Below is a small trained network, with its code and all its weights. Each question gives an input and a class and asks what happens when units are switched off, that is, made to give their printed mean instead of their output.

import numpy as np


def w(rows, s, z=0):
    codes = np.array(rows[::2]) - 128.0
    scale = np.full(codes.shape[1], s)
    scale[-1] = z or s
    return codes * scale


def f(y):
    return np.maximum(y, 0)


def log_softmax(a):
    a = a - a.max(-1, keepdims=True)
    return a - np.log(np.exp(a).sum(-1, keepdims=True))


def net(x, mask):
    res = np.array(x, float).reshape(1, 6) / 4 @ E
    y = f(res @ A[0][:, :-1].T + A[0][:, -1])
    res = res + np.where(mask, y, B[0][:, -1]) @ B[0][:, :-1]
    return log_softmax(res[-1] @ U[:, :-1].T + U[:, -1])


A, B = {}, {}
E = w([
[125,162,1,106,128,134,154,131],'x0',
[38,232,99,140,96,231,166,70],'x1',
[103,153,108,186,39,165,195,206],'x2',
[108,95,161,41,178,83,165,117],'x3',
[34,72,137,182,103,125,149,118],'x4',
[129,159,140,239,167,128,115,110],'x5',
],0.007)
A[0] = w([
[140,112,118,166,146,115,171,106,67],'N1',
[225,177,141,65,95,90,60,101,146],'N2',
[109,153,76,139,83,164,100,118,123],'N3',
[199,143,60,102,197,61,121,109,147],'N4',
[146,206,213,145,219,104,126,79,28],'N5',
[116,169,52,164,96,235,163,114,142],'N6',
[131,82,55,123,76,75,182,182,191],'N7',
[221,153,39,43,208,87,92,138,113],'N8',
[100,98,170,198,104,158,99,168,79],'N9',
[101,133,43,104,92,145,174,208,193],'N10',
[147,89,120,254,161,52,135,146,102],'N11',
[153,145,132,199,137,54,118,143,251],'N12',
[93,109,60,75,162,146,97,75,116],'N13',
[176,108,161,183,70,106,72,157,119],'N14',
[238,111,143,164,85,128,83,122,235],'N15',
[136,89,153,212,107,115,142,123,79],'N16',
[153,184,102,135,103,57,217,151,93],'N17',
[115,207,76,154,111,197,163,118,168],'N18',
],0.0085,0.0021)
B[0] = w([
[102,154,90,89,109,113,123,149,139],'N1',
[81,121,135,63,145,94,76,188,218],'N2',
[190,87,84,108,125,215,202,47,189],'N3',
[63,191,175,81,208,64,82,198,218],'N4',
[142,94,122,230,77,193,165,102,185],'N5',
[217,31,87,214,60,116,198,67,248],'N6',
[138,71,80,169,106,198,186,54,211],'N7',
[88,213,194,47,186,98,2,219,254],'N8',
[112,142,124,77,178,46,35,168,188],'N9',
[188,47,40,212,32,177,192,15,222],'N10',
[79,185,179,7,202,82,53,212,198],'N11',
[133,101,160,72,163,126,84,164,195],'N12',
[119,130,145,116,148,111,88,156,186],'N13',
[88,121,189,74,207,70,22,149,194],'N14',
[119,157,198,57,192,112,120,131,213],'N15',
[89,187,97,106,165,93,77,167,177],'N16',
[207,71,124,174,88,166,126,40,175],'N17',
[143,53,78,224,43,214,178,46,238],'N18',
],0.0058,0.0076)
U = w([
[125,70,36,236,84,191,248,85,2],'0',
[71,117,221,3,239,37,69,230,254],'1',
],0.006,0.00061)

Each question gives the input, the list of numbers given to net, and the class t.
The units are the neurons (one row each of A and B). Each row of codes is followed by its name. A weight is (code - 128) times the scale printed after its matrix; where a second scale follows, it is the last column's (A, B and U).
mask holds one flag per neuron, in row order. A switched-off neuron (its flag False) gives its mean, the last column of its row in B, instead of its output. The means were averaged over made-up inputs and are rounded, as every weight is.
A unit's drop is (log p(t) with every unit on - log p(t) with that unit switched off) / (log p(t) with every unit on - log p(t) with every unit switched off).
The circuit of an input: a set's keep is (log p(t) with only the set's units on - log p(t) with every unit switched off) / (log p(t) with every unit on - log p(t) with every unit switched off). Starting from the 12 units with the biggest drops (on a tie, the unit counted first), units are removed one at a time, each time the one whose removal leaves the highest keep (on an exact tie, the one counted first), for as long as the keep stays at least 0.8.
units of the circuit, in order: the units of the circuit, biggest drop first
k most important neurons: the k neurons with the biggest drops, biggest first
drop of u: that unit's drop, to one decimal
input [-6,7,-2,5,-7,5], class 0: units of the circuit, in order	N5
input [6,-3,5,0,-8,-1], class 0: 2 most important neurons	N10; N7
input [4,3,-2,5,2,-2], class 0: units of the circuit, in order	N11; N14
input [-7,0,7,-7,3,-1], class 1: 2 most important neurons	N9; N14
input [7,8,-7,-1,-3,-6], class 0: 2 most important neurons	N18; N6
input [-3,3,2,3,-3,-8], class 0: drop of N11	0.4
input [-4,5,-1,8,-1,5], class 0: drop of N5	0.3
input [-1,-2,0,-8,-1,7], class 1: drop of N7	0.0
input [-8,0,7,1,3,8], class 1: drop of N2	0.0
input [4,-8,8,-1,-3,-8], class 0: 2 most important neurons	N10; N7
